Below are the code and all the weights of a small trained network. Each question names an input and a class and asks about switching units off, where a switched-off unit gives its printed mean instead of its output.

import numpy as np


def w(rows, s, z=0):
    codes = np.array(rows[::2]) - 128.0
    scale = np.full(codes.shape[1], s)
    scale[-1] = z or s
    return codes * scale


def norm(h):
    return h / np.sqrt((h * h).mean(-1, keepdims=True) + 1e-5)


def f(y):
    return y / 2 * (1 + np.tanh(0.7978845608 * (y + 0.044715 * y**3)))


def log_softmax(a):
    a = a - a.max(-1, keepdims=True)
    return a - np.log(np.exp(a).sum(-1, keepdims=True))


def net(x, mask):
    res = np.array(x, float).reshape(1, 6) / 4 @ E
    u = 0
    for l in range(4):
        y = f(norm(res) @ A[l][:, :-1].T + A[l][:, -1])
        res = res + np.where(mask[u : u + 7], y, B[l][:, -1]) @ B[l][:, :-1]
        u += 7
    return log_softmax(norm(res)[-1] @ U[:, :-1].T + U[:, -1])


A, B = {}, {}
E = w([
[179,126,148,126,168],'x0',
[140,163,168,96,157],'x1',
[195,142,108,108,68],'x2',
[227,76,150,234,83],'x3',
[136,122,246,109,86],'x4',
[98,199,168,209,106],'x5',
],0.0014)
A[0] = w([
[182,172,141,200,70,36],'L0N0',
[76,210,254,162,131,61],'L0N1',
[52,211,106,130,112,8],'L0N2',
[41,138,88,29,205,24],'L0N3',
[114,132,138,100,127,112],'L0N4',
[136,41,84,143,158,64],'L0N5',
[112,98,71,205,176,63],'L0N6',
],0.0033,0.0012)
B[0] = w([
[169,124,113,152,101,142],'L0N0',
[111,4,143,136,170,189],'L0N1',
[96,86,75,148,104,131],'L0N2',
[183,153,127,193,74,248],'L0N3',
[150,167,122,112,116,126],'L0N4',
[135,78,93,104,113,132],'L0N5',
[146,113,151,61,111,149],'L0N6',
],0.003,0.0011)
A[1] = w([
[160,199,81,123,254,15],'L1N0',
[118,139,98,167,153,157],'L1N1',
[162,116,45,105,116,120],'L1N2',
[132,173,202,33,106,9],'L1N3',
[57,163,64,173,139,78],'L1N4',
[216,93,180,170,88,96],'L1N5',
[157,165,96,121,118,59],'L1N6',
],0.004,0.0013)
B[1] = w([
[214,205,186,98,220,192],'L1N0',
[132,152,172,65,120,179],'L1N1',
[59,86,154,148,203,206],'L1N2',
[198,2,122,24,47,126],'L1N3',
[94,195,116,41,52,202],'L1N4',
[91,187,58,182,97,254],'L1N5',
[50,104,194,150,127,107],'L1N6',
],0.0026,0.00091)
A[2] = w([
[201,60,201,161,143,70],'L2N0',
[70,95,133,45,191,98],'L2N1',
[131,112,130,159,76,9],'L2N2',
[108,78,121,148,60,62],'L2N3',
[141,167,114,230,110,2],'L2N4',
[163,105,113,74,92,44],'L2N5',
[82,97,254,160,140,66],'L2N6',
],0.0047,0.00083)
B[2] = w([
[50,174,111,137,80,210],'L2N0',
[179,153,139,205,63,247],'L2N1',
[164,183,145,143,159,132],'L2N2',
[191,181,155,123,206,180],'L2N3',
[240,144,206,80,2,208],'L2N4',
[113,118,189,77,106,131],'L2N5',
[12,81,197,183,215,191],'L2N6',
],0.0033,0.0012)
A[3] = w([
[157,108,59,96,153,54],'L3N0',
[175,2,30,166,152,3],'L3N1',
[21,191,44,114,85,45],'L3N2',
[226,142,199,214,47,13],'L3N3',
[203,216,156,134,190,93],'L3N4',
[158,72,197,40,56,79],'L3N5',
[215,141,62,103,80,35],'L3N6',
],0.0039,0.0016)
B[3] = w([
[133,141,151,200,150,118],'L3N0',
[159,54,7,213,124,116],'L3N1',
[110,183,68,74,5,186],'L3N2',
[193,206,165,234,24,253],'L3N3',
[208,154,127,126,187,192],'L3N4',
[216,36,130,71,106,179],'L3N5',
[26,96,188,175,157,193],'L3N6',
],0.0032,0.0013)
U = w([
[140,45,22,206,164,78],'0',
[184,27,179,30,100,125],'1',
[69,212,55,69,54,173],'2',
[183,198,125,92,255,5],'3',
[13,85,234,170,178,120],'4',
[218,177,198,221,35,229],'5',
],0.0098,0.0013)

Each question gives the input, the list of numbers given to net, and the class t.
The units are the neurons (one row each of A and B). Each row of codes is followed by its name. A weight is (code - 128) times the scale printed after its matrix; where a second scale follows, it is the last column's (A, B and U).
mask holds one flag per neuron, layer by layer. A switched-off neuron (its flag False) gives its mean, the last column of its row in B, instead of its output. The means were averaged over made-up inputs and are rounded, as every weight is.
A unit's drop is (log p(t) with every unit on - log p(t) with that unit switched off) / (log p(t) with every unit on - log p(t) with every unit switched off).
The circuit of an input: a set's keep is (log p(t) with only the set's units on - log p(t) with every unit switched off) / (log p(t) with every unit on - log p(t) with every unit switched off). Starting from the 12 units with the biggest drops (on a tie, the unit counted first), units are removed one at a time, each time the one whose removal leaves the highest keep (on an exact tie, the one counted first), for as long as the keep stays at least 0.8.
circuit, biggest first: the units of the circuit, biggest drop first
k most important neurons: the k neurons with the biggest drops, biggest first
top k neurons in layer l: the k neurons of layer l with the biggest drops, biggest first
drop when u is switched off: that unit's drop, to one decimal
input [-5,-7,3,-3,4,6], class 2: circuit, biggest first	L2N1, L3N2
input [2,8,5,1,-7,-8], class 0: top 2 neurons in layer 2	L2N3, L2N4
input [7,6,-8,3,0,-2], class 4: 2 most important neurons	L2N6, L2N0
input [0,3,5,-2,-8,-8], class 0: circuit, biggest first	L3N1, L1N2
input [3,-5,-5,2,4,-5], class 0: top 4 neurons in layer 1	L1N0, L1N6, L1N1, L1N5
input [-6,0,-2,2,4,-2], class 4: circuit, biggest first	L2N6
input [1,8,-6,-7,3,-4], class 1: circuit, biggest first	L1N3, L3N5
input [5,-7,1,-4,3,2], class 4: 3 most important neurons	L0N1, L2N6, L0N0
input [-5,7,-6,-7,2,-6], class 1: circuit, biggest first	L1N3, L3N5, L2N1
input [3,-4,1,-2,-1,-1], class 0: 4 most important neurons	L1N2, L2N4, L0N5, L2N0
input [-5,-6,-7,2,-6,2], class 2: circuit, biggest first	L1N4, L3N2
input [5,3,7,0,-5,-5], class 0: 2 most important neurons	L3N1, L2N3
input [-8,1,3,5,1,-7], class 0: circuit, biggest first	L3N1, L2N4
input [3,7,-4,3,0,-5], class 3: most important neuron	L1N0
input [3,7,2,7,-1,-8], class 0: top 2 neurons in layer 0	L0N3, L0N5
input [-8,-2,-4,2,1,2], class 4: top 4 neurons in layer 2	L2N6, L2N0, L2N3, L2N1
input [1,3,-7,-8,1,-8], class 1: 4 most important neurons	L1N3, L2N3, L1N5, L3N5
input [4,-3,8,-2,-2,-8], class 0: top 2 neurons in layer 1	L1N2, L1N4
input [-3,-6,-7,2,2,2], class 4: 2 most important neurons	L0N3, L2N6
input [1,8,-6,5,-2,3], class 4: 2 most important neurons	L0N3, L2N6
input [-3,7,-4,2,3,-3], class 4: most important neuron	L2N6
input [-3,-3,2,1,-4,5], class 2: 2 most important neurons	L1N4, L0N3
input [-8,-1,-7,4,7,2], class 4: drop when L2N6 is switched off	0.4
input [-7,3,2,-1,3,-3], class 1: drop when L1N3 is switched off	0.2
